In the rows, 128 means zero.
Here are made-up objects, facts about them, and rows of numbers that follow some of those facts. Name the object behind each unnamed row.

Some facts about the objects:
η: uses; χ: sits directly inside; Ξ: is directly followed by; ω: belongs to class
q100 {η=q508, χ=q380, Ξ=q865, ω=794}
q108 {χ=q380, Ξ=q974, ω=60}
q114 {χ=q668, Ξ=q314, ω=60}
q115 {ω=958}
q118 {χ=q848, Ξ=q73, ω=433}
q12 {χ=q281, Ξ=q155, ω=794}
q130 {ω=60}
q14 {ω=60}
q144 {η=q114, χ=q742, ω=958}
q155 {η=q948, χ=q281, Ξ=q500, ω=433}
q156 {η=q14, χ=q931, Ξ=q573, ω=794}
q159 {η=q801, χ=q816, Ξ=q551, ω=958}
q182 {ω=889}
q183 {χ=q214, Ξ=q325, ω=60}
q184 {ω=889}
q195 {ω=433}
q197 {η=q801, χ=q508, Ξ=q944, ω=958}
q201 {η=q668, χ=q616, Ξ=q431, ω=794}
q202 {χ=q832, Ξ=q524, ω=60}
q214 {ω=452}
q217 {η=q281, χ=q832, Ξ=q418, ω=958}
q224 {η=q183, χ=q182, Ξ=q33, ω=958}
q228 {χ=q607, Ξ=q722, ω=452}
q229 {χ=q616, Ξ=q390, ω=958}
q231 {η=q948, χ=q595, ω=794}
q244 {ω=958}
q252 {η=q41, χ=q832, Ξ=q333, ω=889}
q266 {χ=q958, Ξ=q948, ω=958}
q281 {ω=433}
q283 {η=q848, χ=q508, Ξ=q739, ω=433}
q285 {ω=958}
q292 {η=q621, χ=q244, ω=433}
q314 {η=q832, χ=q668, Ξ=q725, ω=889}
q324 {η=q156, χ=q692, Ξ=q677, ω=889}
q325 {χ=q214, ω=958}
q33 {χ=q182, Ξ=q495, ω=452}
q333 {χ=q832, Ξ=q217, ω=889}
q338 {ω=958}
q341 {χ=q668, Ξ=q881, ω=794}
q349 {η=q974, χ=q801, ω=889}
q360 {χ=q801, Ξ=q918, ω=889}
q364 {η=q779, χ=q780, ω=433}
q365 {η=q508, χ=q788, Ξ=q392, ω=433}
q367 {ω=889}
q375 {χ=q281, Ξ=q784, ω=889}
q377 {η=q745, χ=q486, ω=794}
q380 {ω=452}
q387 {ω=60}
q390 {χ=q616, Ξ=q733, ω=958}
q392 {χ=q788, Ξ=q65, ω=433}
q396 {η=q638, χ=q832, Ξ=q70, ω=60}
q407 {η=q621, χ=q244, Ξ=q729, ω=958}
q408 {ω=794}
q41 {ω=60}
q410 {ω=433}
q413 {χ=q848, ω=60}
q415 {χ=q410, Ξ=q535, ω=433}
q416 {ω=958}
q418 {η=q130, χ=q832, Ξ=q396, ω=60}
q431 {η=q114, χ=q616, Ξ=q229, ω=958}
q432 {ω=452}
q433 {η=q408, χ=q742, Ξ=q144, ω=452}
q441 {η=q41, χ=q244, Ξ=q488, ω=794}
q455 {χ=q931, Ξ=q156, ω=958}
q474 {χ=q832, ω=433}
q486 {ω=794}
q488 {χ=q244, Ξ=q921, ω=889}
q494 {η=q742, χ=q843, Ξ=q61, ω=958}
q495 {χ=q182, ω=433}
q498 {η=q788, χ=q607, Ξ=q228, ω=958}
q50 {χ=q285, ω=889}
q500 {η=q415, χ=q281, Ξ=q936, ω=958}
q508 {ω=958}
q519 {η=q848, χ=q338, ω=794}
q52 {ω=958}
q520 {χ=q184, Ξ=q558, ω=60}
q524 {χ=q832, Ξ=q474, ω=958}
q530 {ω=958}
q535 {χ=q410, Ξ=q680, ω=452}
q539 {χ=q52, ω=452}
q545 {ω=958}
q547 {η=q285, χ=q486, Ξ=q900, ω=958}
q55 {χ=q432, Ξ=q883, ω=958}
q551 {η=q828, χ=q816, ω=889}
q558 {χ=q184, Ξ=q68, ω=889}
q571 {η=q801, χ=q788, Ξ=q884, ω=958}
q573 {η=q410, χ=q931, ω=433}
q575 {χ=q616, ω=958}
q595 {ω=60}
q607 {ω=889}
q61 {η=q757, χ=q843, ω=958}
q616 {ω=958}
q621 {ω=794}
q638 {η=q285, χ=q616, Ξ=q201, ω=958}
q640 {η=q159, χ=q432, ω=433}
q65 {χ=q788, Ξ=q571, ω=794}
q655 {χ=q14, ω=433}
q668 {ω=958}
q673 {χ=q843, Ξ=q494, ω=958}
q677 {η=q621, χ=q692, ω=889}
q68 {χ=q184, ω=433}
q680 {χ=q410, ω=794}
q681 {χ=q416, ω=452}
q682 {χ=q508, Ξ=q7, ω=794}
q692 {ω=452}
q7 {χ=q508, Ξ=q197, ω=958}
q70 {χ=q832, Ξ=q202, ω=889}
q702 {η=q367, χ=q184, Ξ=q520, ω=889}
q716 {χ=q668, Ξ=q114, ω=60}
q722 {χ=q607, ω=958}
q725 {χ=q668, ω=452}
q729 {χ=q244, Ξ=q441, ω=889}
q73 {χ=q848, Ξ=q950, ω=452}
q733 {η=q432, χ=q616, Ξ=q575, ω=794}
q734 {χ=q848, Ξ=q413, ω=452}
q739 {η=q360, χ=q508, Ξ=q682, ω=889}
q742 {ω=889}
q745 {χ=q195, ω=958}
q757 {η=q183, χ=q692, Ξ=q324, ω=889}
q769 {η=q281, χ=q508, Ξ=q929, ω=958}
q771 {η=q214, χ=q244, Ξ=q292, ω=958}
q777 {χ=q832, Ξ=q252, ω=794}
q779 {ω=958}
q780 {ω=794}
q784 {η=q214, χ=q281, Ξ=q12, ω=889}
q788 {ω=452}
q790 {η=q638, χ=q977, ω=958}
q793 {η=q976, χ=q742, Ξ=q433, ω=794}
q801 {ω=60}
q804 {η=q377, χ=q184, Ξ=q702, ω=889}
q810 {χ=q130, ω=60}
q816 {ω=433}
q82 {η=q816, χ=q367, Ξ=q955, ω=889}
q823 {η=q832, χ=q285, Ξ=q50, ω=452}
q828 {ω=958}
q832 {ω=958}
q843 {ω=958}
q848 {ω=452}
q865 {χ=q380, ω=452}
q875 {η=q182, χ=q788, Ξ=q365, ω=433}
q880 {χ=q595, Ξ=q231, ω=433}
q881 {η=q508, χ=q668, Ξ=q716, ω=958}
q883 {η=q539, χ=q432, Ξ=q640, ω=958}
q884 {η=q115, χ=q788, ω=433}
q895 {χ=q508, Ξ=q769, ω=60}
q900 {χ=q486, Ξ=q377, ω=958}
q918 {χ=q801, Ξ=q349, ω=958}
q919 {χ=q508, Ξ=q283, ω=889}
q921 {χ=q244, Ξ=q771, ω=452}
q929 {η=q681, χ=q508, Ξ=q919, ω=958}
q931 {ω=889}
q933 {χ=q184, Ξ=q804, ω=958}
q936 {η=q545, χ=q281, ω=958}
q944 {χ=q508, ω=958}
q948 {η=q114, χ=q958, ω=452}
q950 {χ=q848, Ξ=q734, ω=958}
q955 {η=q387, χ=q367, ω=958}
q958 {ω=794}
q96 {η=q155, χ=q780, Ξ=q364, ω=60}
q960 {η=q486, χ=q380, Ξ=q108, ω=958}
q974 {χ=q380, Ξ=q100, ω=794}
q976 {χ=q530, ω=889}
q977 {ω=958}

Named rows:
[121 145 132  62 126 125 123 139 144  90 139 137 154 145 130 108 129 124
 153 116 144 148 121 134 159 133 113 129 163 129 141 128 134 163 132 141
 162 129 120 138 146 180 127 115 114 108 179 133]: q929
[125 121 129 183 105 150 128 152 126 109 118 133 148 133 157 129  95 131
 125 124 137 160 137 135 152 128 133 127 139 123 160 130 111 102 112 120
 120  95 124 163 123 134 148 101 120 136  69 122]: q575
[104 169 170  32 168 123 132 122 147  54 154 140 142 120 110 138 143 114
 149 140 175 140 112 130 128 135 106 117 115 144 140 131 137 128 123 148
 155 126 118 130 141 127 126 100 120  99 179 121]: q739
[141 140 124 149 134 124 136  93 142 162 118 133  97 136 150 137 138 134
 139 109 106 119 131 119 119 125 129 133 158 129 110 124 133 109 137 129
 132 102 138 126 115 126 132 142 138 129 125 134]: q692
[146 173 114 155 113 112 141 137 134 171 125 126 117 141 164 119 131 146
 145  96 114 105 138 123 155 130 141 133 161 139 130 130 132 124 137 124
 123 116 144 123 123 133 128 132 129 121 113 138]: q285
[121 136 152  65 145 121 119 126 141  56 100 133 136 117  96 142 132 127
 108 168 123 136 140 125 105 136 131 122  58 133 114 129 129 149 145 122
 136 148 124  84 129  94 133 142 123 163  72 133]: q292
[112 118 152 125 156 125 127 120 123 110 152 120 133 107 105 135 129 111
 110 148 155 124 114 130 104 126 122 112  72 140 120 125 120 121 115 130
 125 141 118 111 130 109 110 123 130 135 162 125]: q784
[130 121 123 128 111 135 125 144 123 132 120 128 135 135 133 126 120 129
 124 124 129 136 136 129 143 126 133 134 144 119 138 128 129 140 131 122
 127 137 129 137 127 138 137 129 124 128 111 128]: q745
[116 174 160  26 132 131 133 151 138  74 137 142 128 138 139 157 124 120
 155 119 123 151 136 125 157 132 109 143 189 123 160 118 147 134 136 141
 143 118 123 159 146 158 145 100 120  86 147 126]: q682
[130 148 142 123 159 122 147 108 131 155 132 127 118 116 128 147 138 128
 123 124 150  95 116 122 116 131 130 121 117 144 115 130 137  92 139 131
 130 115 134 116 115  93 124 126 144 102 146 120]: q184
[125 122  89 161 114 132 118 133 119  89 124 133 134 126  91  80 159 160
 160 148 100 131 130 136 114 136 121 136  44 120 135 149 131 138 103 138
 102 135 135 133 144 118 133 126 119 152  88 120]: q418
[115 122 152 112 154 134 131 119 119 133 149 123 122 111 111 147 139 111
 114 139 170 118 118 126 109 121 127 121 105 131 128 129 133 116 120 129
 123 149 127 126 122 101 124 125 134 113 159 116]: q50
[147 143 108 141 117 122 140 129 134 167 109 130 129 141 151 121 123 146
 135 106 109 107 131 126 148 134 136 134 161 131 122 129 135 120 150 127
 136 106 136 127 121 136 133 133 135 112 113 131]: q977
[147 143 108 140 117 123 141 129 134 168 108 130 128 141 150 121 123 146
 136 105 109 107 131 126 149 134 136 134 159 132 122 128 134 120 150 127
 136 106 136 127 121 137 133 133 135 112 113 132]: q115
[120 112 132 120 138 122 121 120 129 105 133 127 122 116 113 122 130 122
 126 145 142 129 115 131 116 128 128 109 106 139 120 132 117 132 114 132
 143 137 115 123 124 115 119 129 123 155 135 123]: q640
[137 127 105 136 101 125 112 138 128 130 114 132 150 135 128 128 122 117
 116 144 158 151 130 135 115 126 132 128 190 110 131 152 118 127 132 123
 120 133 133 127 132 117 135 130 121 106 113 133]: q114
[114 130 153 109 153 133 133 122 122 122 144 126 123 111 112 150 137 113
 116 141 167 120 120 126 110 123 127 121 102 132 131 129 134 113 120 129
 121 144 127 126 122  96 128 123 133 115 148 116]: q976

Rows to name:
No name comes twice in this set of rows, the named rows included.
[120 112 143 123 134 133 127 144 122  95 129 124 140 123 122 137 103 125
 114 137  84 141 136 130 129 134 117 135  92 127 130 106 123 131 132 126
 121 114 115 124 143 149 120 118 128 139 122 134] => q100
[124 162 132  22 114 116 122 156 145  33 111 146 124 141 131 130 121 133
 177 136 112 156 126 131 168 144 111 120 203 140 151 133 127 150 127 147
 180 110 105 159 136 151 143 100 107 125 110 122] => q197
[137  85 101 113 103 113 116 147 112 122 117 120  99 130 119 119 116 125
 144 136  93 125 112 132 147 131 126 110 192 138 119 124 111 156 116 134
 165 139  99 149 120 145 114 132 120 157 142 120] => q159
[128 125 105 122 108 115 112 143 130 127 131 130 152 123 126 118 109 123
 115 141 118 143 127 139 117 130 130 125 165 118 127 135 110 132 132 129
 125 124 121 126 149 143 120 132 121 136 130 142] => q144
[140 140  88 146 118 127 139 125 125 165 120 132 119 132 124 100 148 167
 155 112  86  94 132 128 134 135 134 143 108 123 127 134 144 119 136 137
 116 114 142 139 132 130 137 136 137 125 107 123] => q832
[110 157 153  48 153 126 126 117 153  67 145 142 146 130 117 118 144 120
 152 131 175 146 114 132 136 133 113 117 124 138 137 135 135 144 124 146
 162 128 120 130 138 143 131 112 115 115 171 126] => q283
[117 120 136 128 141 126 123 118 133 110 137 127 135 117 113 119 131 123
 120 142 149 131 120 132 114 128 129 114  88 135 122 132 119 131 118 129
 133 135 122 116 128 117 121 130 124 150 134 128] => q573
[124 154  95 173 109 122 119 142 121  84 136 131 125 125 104  79 165 163
 170 141 101 130 136 133 122 134 125 135  39 128 144 150 128 138  92 136
  90 140 141 129 147 112 131 122 113 162  75 126] => q396
[123 128 143 115 121 132 128 150 115 122 132 124 119 124 136 157 110 118
 117 130 102 137 139 125 134 124 126 139 151 120 142 112 129 125 129 123
 113 131 124 142 135 135 132 121 129 122 119 129] => q65
[106 124 124 115 153 139 131 117 108 125 160 129 108  96  77 123 172 142
 142 149 135 100 120 130  90 123 124 134  37 121 138 137 147 110 102 143
  95 157 135 145 137  88 132 129 136 130 143 105] => q333
[137 119 116 152 110 134 122 135 125 125 111 128 141 145 130 117 133 126
 130 128 153 143 131 128 138 127 129 130 140 121 131 142 129 142 126 121
 127 140 135 128 119 126 136 128 122 114 111 125] => q810
[137 104 115 164 114 138 122 130 122 141 117 124 144 146 127 110 134 123
 126 123 159 138 127 129 138 124 129 130 133 120 126 139 130 149 125 121
 129 147 135 124 119 135 129 132 124 114 136 125] => q183
[129 106 118 144 117 127 120 138 124 130 130 122 146 133 126 106 117 128
 121 126 119 134 127 133 137 129 128 126 112 127 125 123 118 152 126 125
 131 135 121 121 136 156 117 132 122 145 139 135] => q224
[122 111 132 149 133 127 117 104 135 119 138 127 111 126 127 125 130 118
 127 131 112 147 127 127 109 121 122 125 118 125 115 120 117 137 113 128
 127 128 124 123 131 141 119 139 124 161 144 137] => q433

Now the same objects, written a new way:
Some objects and their rows:
[ 68 126 154 136 106 132 141  63 134 133 168 128 144 144 119 140 113 128
 142 143 147  81 121 124 166 112 131]: q880
[102 118 117 152  91  85 144  83 155 100 148 110  87 111 141 141 124 159
 116 145 118 147 147 133 149  98 164]: q919
[ 83 132 157 119 110  68 133 105 127  65 131 161 106 130  91 142 115  88
 151 133 141  98 124 120 150 120 136]: q229
[124 134 162 138 113 130 131  98  86 129 139  85 105 181 128 139  98 151
 123 135 129 139 136 143 133 102 138]: q441
[136 120 152 144 105 157 126 111  80 144 141  77 113 161 131 154 108 142
 112 144 139 173 115 144 164  94 141]: q324
[ 92 124 158 160 109 158 150  77 148 103 160 123 111 138 119 163  89 135
 139 142 117 123 143 125 157 133 111]: q228
[ 88 132 155 112 114  73 137 114 138  70 126 159  99 110  90 139 120  83
 158 138 140 100 130 128 155 120 137]: q390
[129 118 154 142  99 156 117 105  85 150 150  80 132 156 149 135 113 146
 117 146 138 152 128 145 179  90 142]: q82
[112 119 154 155 132 119 144 109 183 212 138 149 161 138 100 117 105 142
 134 128  83 179 144  93 142 170  95]: q380
[112 118 153 156 133 124 146 107 180 215 135 148 162 136 100 114 107 138
 132 127  83 181 145  92 140 172  99]: q214
[112 114 149 141 128 102 133 133 163 184 124 173 168 118  92 115 122 102
 130 123  98 186 126  84 153 169 107]: q41
[107 112 144 150 134 119 142  91 151 236 119 137 167 143  84 103 115 118
 127 132  94 179 121  91 137 151 113]: q621
[110 140 159 124 115 121 139  91  88 124 140 100 120 182 125 135 108 138
 123 130 144 124 128 140 126 109 152]: q573
[105 135 159 125 119 163 142  91  94 129 151 103 127 158 127 143 108 133
 120 132 153 130 117 144 141 108 143]: q364
[126 136 161 118 114 104 137  90  99 127 162  98 120 182 132 136 100 137
 124 128 154 146 138 142 124 113 156]: q640
[112 119 153 156 132 121 146 106 183 213 138 149 162 136 100 116 107 141
 132 128  84 178 145  92 142 171  98]: q432
[107 130 158 146 112 110 153  88 166 107 134 118  87 126 113 144  97 134
 155 149 103 120 168 138 147 128 125]: q865

Which object is each row?
No name comes twice in this set of rows, the named rows included.
[ 98 133 163 123 115 162 130  84  91 134 161 104 144 156 142 125 112 138
 125 135 151 109 130 145 154 100 141] => q875
[115 127 162 138 109 172 129  88  97 134 157  93 136 156 152 129 106 147
 122 139 135 130 143 145 161 104 138] => q793
[110 136 161 112 114 120 126 118  70  63 124 135 120 151 122 131 115  92
 123 120 147 128 127 131 132 118 153] => q61
[ 96 133 148 116 117  88 155  88 151 138 139 116  99 124  98 143 115 117
 160 148 132  92 133 143 144 116 133] => q68
[102 130 149  96 115  80 143 125 132  84 133 145 101  96 101 147 119  69
 167 139 131  83 125 132 150 131 120] => q575
[ 66 123 158 125 104 122 126  95 123  70 160 166 143 117 116 139 118  87
 146 134 151  82 117 115 176 121 127] => q933
[ 94 120 151 122 134  84 131 132 155 174 130 190 175 117  78 112 129  89
 135 118 119 161 106  83 148 164 109] => q668
[131 143 161 136 123 165 149  87 122  69 120 153 138 233 194 168  92 231
 121 131 109 178  94 184 193 139 107] => q948
[ 82 120 156 152 102 139 136  70 134 133 168 116 131 146 125 145 104 138
 142 148 131  97 132 126 174 109 120] => q341
[119 139 162  99 120 106 131 131 102  74 116 135 104 121 118 124 123  92
 138 129 143 133 144 148 142 114 154] => q500
[ 92 122 148 133 136  95 142 102 161 236 140 150 172 143  80 111 123 129
 133 126 115 156 108  93 139 152 112] => q281
[ 97 136 135 111 106 128 136 109 105  23 147 147 114 101 163 122 128 118
 100 111 141 135 148 134 119 117 174] => q929
[122 129 160 139 116 178 137  94  91 130 145  88 117 155 134 145 101 138
 117 137 135 149 130 145 145 106 137] => q156
[127 134 159 139 112 137 135  96  83 127 134  83 108 179 132 136 101 145
 119 134 127 142 141 142 129 107 146] => q377
[127 132 158 133 113 152 137  99  99 134 140  87 115 158 139 136 105 142
 124 139 128 142 144 148 143 109 141] => q519

